Below is a small trained network, with its code and all its weights. Each question gives an input and a class and asks what happens when units are switched off, that is, made to give their printed mean instead of their output.

import numpy as np


def w(rows, s, z=0):
    codes = np.array(rows[::2]) - 128.0
    scale = np.full(codes.shape[1], s)
    scale[-1] = z or s
    return codes * scale


def f(y):
    return y / 2 * (1 + np.tanh(0.7978845608 * (y + 0.044715 * y**3)))


def log_softmax(a):
    a = a - a.max(-1, keepdims=True)
    return a - np.log(np.exp(a).sum(-1, keepdims=True))


def net(x, mask):
    res = np.array(x, float).reshape(1, 6) / 4 @ E
    y = f(res @ A[0][:, :-1].T + A[0][:, -1])
    res = res + np.where(mask, y, B[0][:, -1]) @ B[0][:, :-1]
    return log_softmax(res[-1] @ U[:, :-1].T + U[:, -1])


A, B = {}, {}
E = w([
[136,138,109,156,121],'x0',
[133,137,104,151,122],'x1',
[112,1,98,225,87],'x2',
[56,128,27,106,182],'x3',
[199,94,123,200,246],'x4',
[39,182,190,194,155],'x5',
],0.0066)
A[0] = w([
[76,148,45,74,213,218],'N1',
[179,174,182,108,128,195],'N2',
[252,150,44,86,111,92],'N3',
[90,156,129,111,66,24],'N4',
[211,138,139,177,188,73],'N5',
[142,225,107,107,178,182],'N6',
[79,179,159,186,129,78],'N7',
[89,16,142,186,115,121],'N8',
[190,227,150,69,160,185],'N9',
[145,16,117,180,103,135],'N10',
[66,126,69,71,178,163],'N11',
[153,123,140,160,232,65],'N12',
[49,178,199,198,156,48],'N13',
[203,119,191,156,86,190],'N14',
[147,80,156,112,226,142],'N15',
[131,211,140,102,196,95],'N16',
[168,39,98,24,141,53],'N17',
[71,125,128,79,75,40],'N18',
[114,43,124,135,93,54],'N19',
[196,111,136,150,206,22],'N20',
[64,182,158,183,153,179],'N21',
[110,137,47,130,121,102],'N22',
[211,142,39,109,87,135],'N23',
[59,147,182,166,152,93],'N24',
[181,82,33,30,148,40],'N25',
[69,53,146,181,133,52],'N26',
[87,137,127,99,46,85],'N27',
[163,149,192,136,116,254],'N28',
[191,96,88,92,108,80],'N29',
[67,61,135,187,78,75],'N30',
[197,85,85,60,92,78],'N31',
[147,101,71,124,218,175],'N32',
[127,125,151,73,53,117],'N33',
[110,171,99,119,10,26],'N34',
[205,138,161,145,235,62],'N35',
[170,78,105,74,114,38],'N36',
[181,107,230,78,122,247],'N37',
[2,141,92,133,194,106],'N38',
[212,198,192,200,66,163],'N39',
],0.0086,0.0049)
B[0] = w([
[128,71,64,165,54,252],'N1',
[129,110,92,113,111,210],'N2',
[153,92,199,111,193,194],'N3',
[86,216,202,189,120,132],'N4',
[43,211,168,227,45,192],'N5',
[163,128,62,60,128,221],'N6',
[197,102,206,109,209,159],'N7',
[153,172,57,48,132,231],'N8',
[144,140,49,70,152,250],'N9',
[118,170,50,73,146,241],'N10',
[157,88,74,227,79,198],'N11',
[68,201,206,140,147,185],'N12',
[174,65,254,134,194,191],'N13',
[131,57,114,177,125,231],'N14',
[62,207,104,157,71,199],'N15',
[177,172,83,93,160,189],'N16',
[184,86,222,132,181,168],'N17',
[85,216,195,222,104,143],'N18',
[196,201,111,49,139,151],'N19',
[86,213,201,163,121,166],'N20',
[160,36,159,90,169,218],'N21',
[119,99,152,215,105,141],'N22',
[132,50,188,92,205,181],'N23',
[185,90,196,105,215,171],'N24',
[173,84,200,160,142,184],'N25',
[157,172,116,53,130,171],'N26',
[69,200,170,184,119,159],'N27',
[103,44,38,149,130,243],'N28',
[140,144,178,110,190,151],'N29',
[185,202,75,58,164,188],'N30',
[87,132,230,150,163,169],'N31',
[51,132,113,195,113,220],'N32',
[66,148,135,157,114,166],'N33',
[76,241,195,179,157,151],'N34',
[81,236,163,169,48,206],'N35',
[157,209,218,196,203,133],'N36',
[101,67,73,157,111,255],'N37',
[150,42,196,197,128,199],'N38',
[132,62,104,162,74,234],'N39',
],0.0068,0.0055)
U = w([
[191,94,221,156,239,55],'0',
[34,254,159,201,74,48],'1',
[98,84,73,150,124,253],'2',
[117,92,83,159,118,250],'3',
[131,62,80,194,66,103],'4',
[187,203,55,85,156,77],'5',
],0.0087,0.0045)

Each question gives the input, the list of numbers given to net, and the class t.
The units are the neurons (one row each of A and B). Each row of codes is followed by its name. A weight is (code - 128) times the scale printed after its matrix; where a second scale follows, it is the last column's (A, B and U).
mask holds one flag per neuron, in row order. A switched-off neuron (its flag False) gives its mean, the last column of its row in B, instead of its output. The means were averaged over made-up inputs and are rounded, as every weight is.
A unit's drop is (log p(t) with every unit on - log p(t) with that unit switched off) / (log p(t) with every unit on - log p(t) with every unit switched off).
The circuit of an input: a set's keep is (log p(t) with only the set's units on - log p(t) with every unit switched off) / (log p(t) with every unit on - log p(t) with every unit switched off). Starting from the 12 units with the biggest drops (on a tie, the unit counted first), units are removed one at a time, each time the one whose removal leaves the highest keep (on an exact tie, the one counted first), for as long as the keep stays at least 0.8.
circuit, biggest first: the units of the circuit, biggest drop first
top k neurons: the k neurons with the biggest drops, biggest first
drop when u is switched off: that unit's drop, to one decimal
input [3,8,-1,-4,6,-8], class 0: circuit, biggest first => N3
input [5,4,0,-4,7,6], class 1: top 3 neurons => N5, N35, N12
input [-2,5,-8,-2,-5,8], class 0: circuit, biggest first => N13, N21
input [-6,3,3,7,2,1], class 4: circuit, biggest first => N1, N11, N38
input [-4,4,-5,-5,3,4], class 4: circuit, biggest first => N39, N28
input [2,4,-3,8,-6,6], class 4: circuit, biggest first => N1, N38
input [3,-4,3,7,4,-7], class 0: circuit, biggest first => N17, N25
input [-3,0,-5,7,5,-3], class 4: circuit, biggest first => N1, N11
input [-1,5,8,-1,6,-7], class 5: top 3 neurons => N10, N8, N19
input [-3,-5,-8,-3,0,3], class 5: top 2 neurons => N9, N16
input [0,7,-8,8,-1,7], class 4: top 3 neurons => N1, N11, N38
input [7,3,8,7,0,-7], class 5: top 4 neurons => N10, N8, N19, N30
input [-2,6,-5,-8,0,6], class 4: top 3 neurons => N39, N28, N37
input [2,-4,-3,-4,7,2], class 1: top 2 neurons => N35, N5
input [7,3,2,6,-8,0], class 1: top neuron => N34
input [6,-3,-5,6,0,7], class 0: drop when N38 is switched off => 0.2
input [-6,1,3,-1,-6,0], class 1: drop when N34 is switched off => 0.1
input [5,0,-3,-4,8,-7], class 1: drop when N5 is switched off => 0.4
input [5,4,4,7,-6,-7], class 0: drop when N23 is switched off => 0.2
input [-2,-5,5,-7,8,-4], class 1: top neuron => N5
